Here is a tiny trained network, its code and every weight. The questions are about switching its units off for an input and a class, where a switched-off unit gives its printed mean instead of its output.

import numpy as np


def w(rows, s, z=0):
    codes = np.array(rows[::2]) - 128.0
    scale = np.full(codes.shape[1], s)
    scale[-1] = z or s
    return codes * scale


def f(y):
    return y / 2 * (1 + np.tanh(0.7978845608 * (y + 0.044715 * y**3)))


def log_softmax(a):
    a = a - a.max(-1, keepdims=True)
    return a - np.log(np.exp(a).sum(-1, keepdims=True))


def net(x, mask):
    res = np.array(x, float).reshape(1, 6) / 4 @ E
    y = f(res @ A[0][:, :-1].T + A[0][:, -1])
    res = res + np.where(mask, y, B[0][:, -1]) @ B[0][:, :-1]
    return log_softmax(res[-1] @ U[:, :-1].T + U[:, -1])


A, B = {}, {}
E = w([
[181,134,131,130,144,114,70,113],'x0',
[43,137,33,76,135,88,10,173],'x1',
[98,70,111,242,71,229,103,143],'x2',
[118,53,166,33,190,209,98,98],'x3',
[124,133,51,100,77,134,120,10],'x4',
[108,255,156,105,143,244,115,118],'x5',
],0.0078)
A[0] = w([
[144,96,187,141,160,118,126,248,68],'n1',
[115,65,120,207,97,160,113,129,91],'n2',
[130,17,163,69,158,167,107,113,82],'n3',
[142,143,145,52,150,45,174,115,64],'n4',
[134,4,118,144,124,51,142,142,2],'n5',
[90,92,90,113,133,97,72,174,107],'n6',
[145,95,123,142,124,109,116,128,86],'n7',
[129,94,142,106,141,140,131,117,29],'n8',
[84,99,83,101,125,113,86,169,31],'n9',
[208,74,191,164,127,134,216,77,5],'n10',
[133,102,75,121,91,122,146,17,59],'n11',
[147,164,110,211,97,60,140,138,96],'n12',
[128,210,147,132,136,184,111,149,67],'n13',
[128,96,116,161,127,174,103,127,72],'n14',
],0.017,0.0026)
B[0] = w([
[117,7,114,148,131,67,116,62,224],'n1',
[202,104,170,118,152,129,102,227,208],'n2',
[120,170,72,134,96,81,254,152,224],'n3',
[196,94,176,135,149,153,107,238,233],'n4',
[156,154,170,104,129,253,148,44,244],'n5',
[83,170,115,141,122,128,61,134,217],'n6',
[95,116,163,134,130,170,161,133,152],'n7',
[131,152,114,106,121,100,144,129,148],'n8',
[97,188,119,147,120,98,73,130,203],'n9',
[59,207,97,136,122,117,16,136,253],'n10',
[108,12,132,154,140,83,121,70,214],'n11',
[113,173,67,101,111,81,239,147,219],'n12',
[143,140,154,121,119,206,148,73,202],'n13',
[185,126,162,95,165,118,113,169,169],'n14',
],0.021,0.015)
U = w([
[14,246,129,153,144,132,31,101,64],'0',
[161,143,216,108,209,140,124,212,169],'1',
[93,197,198,97,143,255,174,3,252],'2',
[79,210,77,100,117,85,253,115,50],'3',
[60,37,151,174,176,68,115,13,76],'4',
],0.0072,0.0045)

Each question gives the input, the list of numbers given to net, and the class t.
The units are the neurons (one row each of A and B). Each row of codes is followed by its name. A weight is (code - 128) times the scale printed after its matrix; where a second scale follows, it is the last column's (A, B and U).
mask holds one flag per neuron, in row order. A switched-off neuron (its flag False) gives its mean, the last column of its row in B, instead of its output. The means were averaged over made-up inputs and are rounded, as every weight is.
A unit's drop is (log p(t) with every unit on - log p(t) with that unit switched off) / (log p(t) with every unit on - log p(t) with every unit switched off).
The circuit of an input: a set's keep is (log p(t) with only the set's units on - log p(t) with every unit switched off) / (log p(t) with every unit on - log p(t) with every unit switched off). Starting from the 12 units with the biggest drops (on a tie, the unit counted first), units are removed one at a time, each time the one whose removal leaves the highest keep (on an exact tie, the one counted first), for as long as the keep stays at least 0.8.
circuit, biggest first: the units of the circuit, biggest drop first
unit that matters most: the unit with the biggest drop
top k neurons: the k neurons with the biggest drops, biggest first
drop when u is switched off: that unit's drop, to one decimal
input [0,0,-8,4,6,7], class 1: circuit, biggest first => [n4]
input [-7,6,-2,2,3,-7], class 2: top 2 neurons => [n5 n10]
input [-5,-6,-4,-7,-8,6], class 4: top 3 neurons => [n1 n5 n3]
input [-7,6,0,8,2,-2], class 3: top 2 neurons => [n3 n10]
input [6,0,-1,-8,-6,6], class 3: top 2 neurons => [n12 n5]
input [-7,-7,8,4,-1,2], class 1: top 3 neurons => [n2 n14 n6]
input [5,5,8,-7,-7,2], class 1: top 2 neurons => [n2 n3]
input [5,-6,2,2,4,-7], class 2: top 4 neurons => [n5 n6 n9 n7]
input [0,-7,-6,4,8,-3], class 4: top 3 neurons => [n11 n6 n9]
input [-7,4,-5,-3,6,-4], class 4: top 4 neurons => [n11 n2 n10 n14]
input [0,-6,3,1,-3,-8], class 2: top 2 neurons => [n5 n6]
input [4,1,0,-4,-8,6], class 4: top 2 neurons => [n1 n5]
input [-2,2,-5,-5,-3,-4], class 1: top 2 neurons => [n4 n3]
input [-6,-4,6,4,4,-2], class 1: circuit, biggest first => [n2]
input [2,5,6,-6,1,3], class 1: top 4 neurons => [n10 n2 n3 n14]
input [-5,0,-6,-6,2,-7], class 2: top 2 neurons => [n5 n2]
input [3,-8,-4,-7,8,-3], class 0: drop when n1 is switched off => 1.5
input [-4,-8,-6,3,1,6], class 0: drop when n10 is switched off => 1.7
input [7,4,-2,-8,3,-5], class 3: drop when n12 is switched off => 4.7
input [0,0,4,-2,5,-3], class 4: unit that matters most => n11
input [-3,-2,-4,-6,-7,-3], class 4: drop when n3 is switched off => 1.4
